Below are the code and all the weights of a small trained network. Each question names an input and a class and asks about switching units off, where a switched-off unit gives its printed mean instead of its output.

import numpy as np


def w(rows, s, z=0):
    codes = np.array(rows[::2]) - 128.0
    scale = np.full(codes.shape[1], s)
    scale[-1] = z or s
    return codes * scale


def f(y):
    return y / 2 * (1 + np.tanh(0.7978845608 * (y + 0.044715 * y**3)))


def log_softmax(a):
    a = a - a.max(-1, keepdims=True)
    return a - np.log(np.exp(a).sum(-1, keepdims=True))


def net(x, mask):
    res = np.array(x, float).reshape(1, 7) / 4 @ E
    y = f(res @ A[0][:, :-1].T + A[0][:, -1])
    res = res + np.where(mask, y, B[0][:, -1]) @ B[0][:, :-1]
    return log_softmax(res[-1] @ U[:, :-1].T + U[:, -1])


A, B = {}, {}
E = w([
[128,128,128,128],'x0',
[128,84,126,254],'x1',
[128,128,128,128],'x2',
[47,142,204,143],'x3',
[129,127,128,128],'x4',
[59,64,69,112],'x5',
[128,128,128,128],'x6',
],0.0098)
A[0] = w([
[127,133,129,122,148],'n1',
[61,99,141,180,93],'n2',
[143,134,138,144,101],'n3',
[131,136,132,103,174],'n4',
[151,156,150,152,118],'n5',
[140,138,141,138,152],'n6',
[141,129,134,140,96],'n7',
[106,122,120,140,148],'n8',
[148,116,101,136,85],'n9',
[127,130,131,128,128],'n10',
[130,130,115,129,137],'n11',
[128,131,131,127,115],'n12',
[169,130,91,118,208],'n13',
[137,134,136,130,164],'n14',
[131,126,116,127,111],'n15',
[131,125,125,129,109],'n16',
[136,138,136,141,111],'n17',
[42,57,50,98,207],'n18',
[119,125,127,111,102],'n19',
[150,138,135,114,188],'n20',
[106,136,126,83,103],'n21',
[125,131,132,123,93],'n22',
[185,147,140,98,254],'n23',
[129,131,130,132,115],'n24',
[132,127,128,132,119],'n25',
[130,127,126,130,125],'n26',
[32,146,225,132,207],'n27',
[123,134,135,123,87],'n28',
[128,134,135,130,125],'n29',
[132,130,112,129,140],'n30',
[100,128,130,156,134],'n31',
[131,127,126,129,81],'n32',
[149,116,95,135,80],'n33',
[114,155,145,131,85],'n34',
[114,156,144,132,79],'n35',
[124,118,104,115,109],'n36',
[49,73,121,176,85],'n37',
[148,87,125,252,201],'n38',
[139,138,139,139,143],'n39',
],0.022,0.0066)
B[0] = w([
[126,136,137,123,133],'n1',
[92,183,144,186,189],'n2',
[144,120,103,130,134],'n3',
[118,152,153,107,150],'n4',
[172,118,91,131,154],'n5',
[154,131,125,145,141],'n6',
[139,120,107,128,129],'n7',
[110,144,132,141,144],'n8',
[128,110,89,117,138],'n9',
[131,131,128,127,128],'n10',
[117,118,128,130,131],'n11',
[132,130,126,124,126],'n12',
[79,82,160,165,174],'n13',
[142,132,141,141,138],'n14',
[121,119,120,123,128],'n15',
[127,123,123,127,125],'n16',
[144,126,112,132,132],'n17',
[2,112,113,50,235],'n18',
[125,131,114,108,130],'n19',
[132,136,169,138,153],'n20',
[118,123,92,79,155],'n21',
[132,129,120,119,124],'n22',
[127,159,230,172,193],'n23',
[133,128,123,129,127],'n24',
[130,124,124,131,127],'n25',
[127,124,126,130,128],'n26',
[214,245,104,82,233],'n27',
[135,129,116,116,125],'n28',
[137,133,124,127,129],'n29',
[115,115,129,132,133],'n30',
[115,150,130,152,153],'n31',
[129,123,119,123,122],'n32',
[128,110,81,112,140],'n33',
[148,121,106,109,135],'n34',
[147,120,107,108,134],'n35',
[117,119,108,106,137],'n36',
[65,185,153,195,200],'n37',
[164,49,61,230,253],'n38',
[152,129,121,142,139],'n39',
],0.063,0.019)
U = w([
[75,190,180,204,252],'0',
[223,171,163,54,78],'1',
[191,5,124,182,122],'2',
[234,144,24,165,80],'3',
[60,34,165,32,135],'4',
[103,186,50,1,85],'5',
[54,22,34,141,37],'6',
],0.0042,0.0031)

Each question gives the input, the list of numbers given to net, and the class t.
The units are the neurons (one row each of A and B). Each row of codes is followed by its name. A weight is (code - 128) times the scale printed after its matrix; where a second scale follows, it is the last column's (A, B and U).
mask holds one flag per neuron, in row order. A switched-off neuron (its flag False) gives its mean, the last column of its row in B, instead of its output. The means were averaged over made-up inputs and are rounded, as every weight is.
A unit's drop is (log p(t) with every unit on - log p(t) with that unit switched off) / (log p(t) with every unit on - log p(t) with every unit switched off).
The circuit of an input: a set's keep is (log p(t) with only the set's units on - log p(t) with every unit switched off) / (log p(t) with every unit on - log p(t) with every unit switched off). Starting from the 12 units with the biggest drops (on a tie, the unit counted first), units are removed one at a time, each time the one whose removal leaves the highest keep (on an exact tie, the one counted first), for as long as the keep stays at least 0.8.
circuit, biggest first: the units of the circuit, biggest drop first
k most important neurons: the k neurons with the biggest drops, biggest first
drop of u: that unit's drop, to one decimal
input [7,2,1,7,0,-1,6], class 3: circuit, biggest first : (n27)
input [0,-6,1,1,5,-1,-7], class 1: circuit, biggest first : (n37; n18; n38)
input [-1,8,6,0,5,5,-5], class 6: 2 most important neurons : (n38; n18)
input [-2,1,-6,-2,3,-1,1], class 2: 2 most important neurons : (n18; n27)
input [-5,0,2,-2,-1,2,7], class 4: 2 most important neurons : (n38; n27)
input [-4,5,7,-4,-6,-1,-7], class 2: 2 most important neurons : (n18; n27)
input [3,-2,5,5,0,-1,0], class 1: 2 most important neurons : (n38; n18)
input [2,7,-7,1,1,-1,4], class 3: 2 most important neurons : (n38; n18)
input [6,-4,6,0,5,4,5], class 4: 2 most important neurons : (n27; n38)
input [0,-7,-3,6,-5,0,3], class 1: 2 most important neurons : (n18; n27)
input [5,4,-6,-5,-5,-1,8], class 2: drop of n18 : 0.3
input [2,-1,1,-1,7,2,1], class 4: drop of n27 : 0.4
input [8,-2,-7,8,2,-7,7], class 1: drop of n38 : 0.3
input [7,2,-6,-2,7,1,-7], class 6: circuit, biggest first : (n27)
input [-8,-6,4,0,8,7,-7], class 4: 2 most important neurons : (n27; n18)
